Each row has a class, written after it.
[ -6  14  49  16 -23 -17 -21  -3  47  60  12   4   5 -36 -16  11   7  11
 -10  11  -2 -17  30   4   4  -4 -13  32   4  24  20   2  11  12  19] | logig
[-30  39 -49 -43 -17  -1 -40  52  20  21  10 -17  20  27  16   3   5 -19
   4 -20  21  38  24  -5   0 -28   7  21  20 -44   2   8 -22   0 -34] | nus
[  42   -7 -114  -53   -3  -20    8   41   29   23  -35   -8  -17   36
   47  -62   20  -40   28    7   20    0  -10    6   -6   -3  -18  -10
   37  -49   44   25  -27   13  -28] | nunog
[ 39   7 -63 -31 -14  -8 -16  25  18  51  -9 -12  15  -7  32 -13   7 -10
  18  12  23  -7  16  51 -39  -8 -42   6  39 -25  38  37 -19  10  17] | logig
[-29 -14  39  27 -30 -22 -30   6  32  28  12 -27   5  -3 -17  34  -5 -20
  -6  -1 -17 -14   7 -13 -10  24  -4  18   3   4  20   5  26  -3  26] | donu
[ -4 -23 -22  12 -10 -37  -1  17  49   4   0 -14 -12  42  28 -42   0 -36
  27 -14  -8 -10 -21 -26   4  39 -17  23  12   2   7   4   7  13 -23] | donu
[-41  33  37  -1 -20  10  -9  14 -23 -12   2   8  12 -25 -29  57  -2  15
  -3   5  12  20  17   1 -14  -6  23   8   3 -24 -58 -15  26 -47  14] | betin
[-28   5   5  22 -14 -33 -28  29  18  -6   1 -27  34  13 -17  41 -37   8
  -5   3 -11   9   8 -14  -2   7   5  34  -5  20  24  -5 -21 -11   2] | nunog
[ 25  -6 -68  -4  -7 -15  -6   7  37  55 -19  13 -30  15  29 -58  41 -50
   6   4 -15 -48   3 -14  -4   4 -30 -34 -16  12  45  17  11  45 -22] | sonet
[ 21 -32   9  25  11  14  13 -20  22  38  -3   8 -22 -30  18 -14   6   5
 -16  27 -32 -62  14  25 -56  41 -31 -24 -20  23  63  39  36  33  49] | Nid
[-36   3  76 -10   2  30   6 -34 -28  29  24  30  -1 -35 -23  22  -5  31
   0  -4   9  17  11  21 -14  -5  46   9  21  11 -26  20  15 -21  38] | nus
[  8  12 -66  20   6 -11 -15  41  22  -5 -13  -5  -4  17  18 -32   0 -20
   6   7   0 -12 -29 -33   1  18 -23  15 -36 -15 -45  -3 -17   7 -57] | lenos
[-41  18  36  -3  12   3  -4  -1  37   8  24   1  -2   2   3   9 -20 -16
  -2 -11   6  -2 -10 -32  28  10  22  20  19 -16 -33   7  28 -33 -18] | Nid
[  0   0   6 -27 -22 -20 -30  25  27  11  -9 -17 -21  23  13 -31  23 -30
  20 -33  -1  -2  -9 -29  46 -41  15  -2  12 -40  44  -5 -17  16 -80] | lenos
[-10 -30  91  63  -7  33   7  33 -95 -68 -11 -31 -10 -44 -11  75 -18  21
   4 -32  16   7 -24  18 -70  15  18 -24   6  40   9 -25  42 -19  40] | donu
[-85  26  78  38 -27  -8  -3 -59  24  34  38   7  -8   4 -41  28  -7  27
  -4 -25 -37 -19  16 -82  56   9  32  39 -42  20 -44 -33  50 -27 -26] | Nid
[-12   7  25  -3 -29 -32 -13 -29  33  24   8 -26 -33  -5 -12 -24  27 -11
   2 -35  -3 -29   4 -34  65 -48   2  40  20 -11  45 -26   6  30 -47] | logig
[ -1  18 -24 -24  21  43  -7  12  -3 -14  -9  28 -20 -26  20  -5   3 -33
   8   6  45  11 -14  17 -29   2  -1 -43  31 -38   3  11   8 -34  16] | nez
[ -5  15  30 -34  -8  26  17   7  14  71   2  34 -21 -28 -11 -20  57 -27
  -6   0  43  -5  15 -20  43 -23  30 -19  26 -28 -51   3  49 -20  -3] | sonet
[ -8 -25  29  19 -31 -14  -7  11 -14 -19 -11 -37 -28  10  -1  11  15 -21
  21 -36   6  -1 -25 -22  12 -10   9   3  15 -12  28 -28  17   9 -32] | donu
[ -5  16 -49 -10  -9 -30 -31  34  53  39  12  -9   2   7  13 -27  11 -12
   3   1   2   4  17  15  22   3 -20  33  18 -38  52  26 -36  27  -7] | nez
[-26   8  -6  12   8  20 -19  42 -34 -52 -10   3  29 -10  20  55 -30  31
   4   4  10  32  13  14 -61  12   0 -25  12  -6  -4  -3 -14 -19  19] | tib
[ 11  17 -48 -10  18   0 -29  13  42   7   0  -7 -24  19  29 -39   6 -51
   3   0  11 -13 -18 -28 -22   9  -3 -16  29 -23   6  33  -9  20 -24] | tib
[-11   0 -65  15  12 -23 -22   3  24 -27  -2 -17  -8  35  21 -25 -11 -26
   4   6 -27 -17   0 -21 -29  25 -37 -17   0   5  29  12 -13  29 -18] | tib
[  5 -11 -67 -26  15  23   3  40 -30 -38  -8   7  17  20  45 -11 -22  -9
  34 -15  41  16 -20  31 -55  -4   5 -17  26 -26 -10  20 -22 -25   7] | nus
[-31  -6  20   6  -7 -19   9  19  -6 -40   7   8   7  42  17   6 -31  -8
  38 -39  11  14 -25 -33 -11  44  13  25  20  14 -45 -19  15 -39  -9] | donu
[ -6  31 -81   5  14 -17 -19 -17 -26 -22  -7  -5  26  28  18   4 -11   7
  -2  -1 -12  -8  -1   1 -51  -5 -26   7 -12  13  -6   3  -1  -4   8] | logig
[-36  12   0  38  -2 -25 -39  36 -20 -50  19 -21  68   4 -15  90 -64  10
  -3   5 -17  32   2  17 -40  23   8  20 -12  14 -40  -9 -13 -50  22] | betin
[-40   7   4  30  -7 -24 -17 -45  60  39  29   0 -32  15 -13 -50   9 -17
  -9  -5 -42 -44  13 -69  37  15  -1  19 -12  17   9   8  13  31 -21] | tib
[ 10 -35 -11  -7   6  15  13  -3 -14   2  -5  19 -22  -6  22  -5   5 -10
  13   1  -5 -24 -12  42 -65  16 -29 -14   6  -5  39  28   3  28  34] | nus
[-65  20 -39  28 -17 -43 -31   2  46  17  25 -11  19  55 -13  10  13 -26
 -17 -27 -33  -9   0 -55  59 -18   5  22 -38   9 -17 -34 -13  23 -41] | sonet
[ 31  -8  69   2  13  48   5  -3 -25  34 -21  44  -6 -63 -16  30  18 -11
 -20  38  41 -21   2  45 -52  -2   1 -48  18  24  -4  26  42  -1  60] | sonet
[-53  35 -52  12  12   0 -15  35 -52 -68  -3   1  47  46  15  45 -24   2
   2 -33  10  31   0 -23 -25  -1  27 -19 -17  31 -54 -42   1 -33 -18] | sonet
[ -7  25  52 -13 -18  37  23 -28  31  42 -17  17 -59 -53 -27 -23  35  -2
  -2  27  20 -35  26 -23  17   0  11   0 -10  -8 -39 -14  32   3  13] | tilon
[-18  13 -42  29  29 -28 -43  -6  51   2  26 -10  24  23   4 -12 -20 -47
  -3   4   1  -9 -36 -30   6  18   4  31 -11 -11 -15  30  -6 -18 -12] | nez
[-31  -3 106  25 -14  -5  -6   1  17 -32  12 -17 -22 -23 -23  24 -18 -12
   5 -29  -3 -17  -1 -44  47 -16  36  34   1   7  -4 -43  19  -3  -9] | tilon
[ 22 -15  79  21 -10 -17  -1 -23  -4   2  -6 -12 -24 -53  -9  15  -3  27
   2 -17 -14 -30  -4   1   2  -6 -16  27   8  30  62  -4  12  31  -7] | logig
[ -4   9 -55 -19  13  24   1   2 -26 -15 -23   1 -23   0  28 -30  21   5
   0   9   5  -8  20   8 -47  -4 -12 -41  19 -19  26  21   6  21   3] | tib
[ 22 -29  54   7  -7  -6  27  -9  49  39  12  27 -32 -19  14 -24   2   2
  21   4 -12 -34  -5 -15   5  43 -17   6  12  -9  19  16  30   5  13] | Nid
[-20  13  -4  28  11   5   1 -29 -24 -34  10  -1   4  -1  -4  11  -3  13
 -11  -9 -17 -12  -2   3 -44  -9 -22 -15   3  23   4 -10  18  -4  44] | logig
[ -4  30   5 -26  30  31 -12   3 -34 -25 -15  19  12 -14   3  38 -24 -39
   7  24  37  10 -12  10 -40  -3  31 -20  13 -21 -76   8  32 -65  27] | tilon
[ -5  28 -12 -40 -16  13 -25  45   7  53   4  -4   1 -10   6  -6  13 -19
   4   0  27  15  33  16 -18 -11  -2   8  20 -19  13  31   4   0 -10] | nus
[ 46  12 -30 -49   5   9  -9  37 -19 -18 -45 -12 -36 -10  38 -26   7 -48
  24  -3  33  -9  -7  12  -3 -34   0 -11  27 -47  32   3   0  12 -40] | tilon
[ 25 -30 -55   7  27  -1  12  11 -15 -52 -25   9   9  -6  39   8 -33 -11
  21  28 -10 -16 -22  50 -92  51 -23 -39   0  13   5  28  -3 -18  35] | betin
[ 10   9 -28  -1  -5 -21 -33  32  49  24   1  -1   8  -9  11 -10  -4  -9
   7  13   8 -13  12  16 -13  19 -32  18   5 -22  61  34 -26  14  10] | nez
[-11  19 -48   8   1  60   1  38 -59 -44 -19  -2   8 -21   6  18   6  15
   2  12  54  31  -4  15 -57 -26   0 -31  -3 -34 -55 -14   6 -30  17] | nus
[ 40  -4  11   3   5   8  -6  44 -42 -44 -30 -21  -5 -46  26  28  -9  19
   9 -20  27 -14  -6  31 -53 -15 -16 -11  21   9  59  -3  -2   8   4] | logig
[-22   3 -14  19  14  18  12  15 -49 -33 -22  14   5  -2   3  21  -8  11
  -7   9  -1  -5  -1  -2 -59   6   3 -25 -15  21   5  -3  29 -27  40] | nunog
[ 11  -2 -21 -32   0 -18  -8  15  13  23  -8  26  -9  24  23 -35  11 -23
  30  -4   2  -6 -15  -7   6   3   9   1  16 -34 -14  21  -6 -11 -30] | lenos
[-39  29  52   1  21  59   1 -18 -42  -3  17  24  -1 -41 -31  37   5   4
 -28   9  29  18  -3  -5 -37 -12  28  -7   6 -11 -79  10  51 -41  42] | nus
[ -4   8   9 -20  14  11  15 -20  21   4  -9  30 -49 -29   4 -21  27 -20
 -20  19 -30 -29  12   8 -29  19 -15 -31   1  -6  18  18  35  12  22] | betin
[-74  51  17 -10  16  17 -14 -24  -8 -23  16  11  -9 -17 -20  24  -2  -1
   0 -14  26  25  -5 -38  20   0  63   4  16 -23 -64 -14  28 -65  -6] | nez
[-71  42  44 -26 -23  20   0   0   5  36  21  13 -13 -38 -24   7  19  31
   9 -22  36  29  30 -18  66 -18  45  32  29 -45 -32  -9  12 -44 -14] | nez
[-22   7  -8  30  13  13 -28   9 -15 -35   9 -23  36  25   8  37 -38 -26
   1 -13  26  28 -46 -25 -36  21  22  14   8   4 -74   2  16 -47  -3] | donu
[-44  32   8  17 -21 -40 -41 -12  42  36  38 -35  33   6 -17  29 -24   0
  -1 -24 -10   9  11 -39  41  -4  20  62   4  19 -33 -14  -5 -21 -28] | logig
[-15 -37  54  50 -12 -29 -29 -16  38 -13  15 -35 -18  -5   0  -2 -15  -3
   2 -26 -39 -37  -4 -47  17   9   1  16  -5  26  74  -2   0  46 -33] | tib
[ 35 -15 -25  33  -3 -22 -30  38   2   0 -22 -23  27  -5   6  28 -39  -8
  -2  28 -11 -17  -8  16 -65  25 -35  14  -4  20  62  30 -12  12  32] | nunog
[-72  30   0  16  21  -2 -28  -7 -15 -76  23  -9  29  11 -15  64 -53  -6
   2 -28   9  21 -23 -39   1  22  22  15 -11   0 -46 -29   1 -63 -14] | nez
[ -2   3 -19  16 -21 -28 -27  40  19  25   8 -21  28  17  16  18 -38   0
  29  -1   7 -14   6   8 -20  23  -6  29   9  -5  17  24  -9 -17   1] | Nid
[ 77 -18 -80  -8   7  17  16  33 -14   8 -58 -14 -32 -23  21 -40  31 -15
  -5  40  29 -33 -12  24 -58  -1 -43 -34  -2 -20  56  30  -4  32  10] | nunog
[ 37 -46  24  41 -17 -38 -22  13  42  13  -3 -36 -26   6  21 -29 -13 -43
  14 -18 -29 -53 -22 -30 -17  47 -37  25  -6  38  83  17  20  47 -20] | donu
[ 27 -18   8 -24  -2  -2  14 -33  53  70  -3  44 -56  -8  23 -82  41 -23
  23  14   6 -32   0 -21  16  14   6  -1  39 -26  11  37  19  31 -10] | tib
[-47  38  13 -40  -9  32  -2  -1 -24  24   0  37 -20  -4  -9 -10  33  10
 -10 -13  -2   2  32 -24   9 -23  24 -25  -2 -34 -28  -8  30 -28  -5] | lenos
[ 10  12 -64 -23  13  16   9  18  -6   9 -17   5  -8   3  42 -17 -10   6
  14   9   1 -15   4  24 -46  23 -28 -26   4 -17  24  35  -2  -4  -1] | Nid
[ 28 -12   2   8  -3 -19 -41  46   6  -3 -17 -28 -14  -7  22  -3  -3 -30
   7 -10 -18  -9 -14  -1 -15   0  -9  -7   0  -4  60  12 -10  32 -51] | lenos
[-41  20  55 -35  -5   9  15 -19   8  11   7  25 -17   0  -9  -8  -5 -15
  20 -13  13   0  17 -18  44  -8  35  21  16  -6 -46 -16  21 -32 -10] | tilon
[-15  -4  69  40 -13  -7 -22  40 -17 -28  -1 -26 -12 -17  -2  20 -15  14
  11 -45 -12 -22 -22 -41  -3   0  13  26 -21  12  16  -6   7   5 -44] | lenos
[-33  17 -17  19   4   2 -29  21  -5 -36   2 -20   6  27  11  40 -28 -41
   6 -21   9  10 -32 -35 -50  39  12   0   3   9 -50 -11  26 -37   1] | donu
[  7 -28  17  37  10  17  -2 -21 -18   6 -11  10 -10 -14   3  14   2  -3
 -19  21 -27 -36  -4  28 -92  43 -30 -33 -23  46  39  28  32  19  71] | donu
[-63   8  28   5  -5  -4 -17  -7  -7 -12  30   6  16  14 -14  32 -27  -4
   8 -24  -5  21  -1 -22   9  -3  29  24   0   6 -33 -15   6 -29  -9] | nus
[ -5   7 -12   3  -3 -14 -15  58 -28 -89 -25 -40   8   4  17  38 -23  -4
  22 -24  15  13 -12   5 -41  -2   6  -6  11 -12  13 -16  -4 -19 -33] | betin
[ -19    8 -101   17   -8  -47  -52   36   81    7   23  -43   28   58
   30  -37  -29  -42   12   -5  -11   -3    1  -47   23   17  -17   34
   13  -21    3   13  -45   17  -45] | tib
[  1  23  -7 -11  18  21  -2 -12   0   4   2  22   0 -23  -6   9  -7 -22
 -15  21  15  -8  -4   2 -34  21  17  -7  -2  -2 -63  19  26 -37  18] | betin
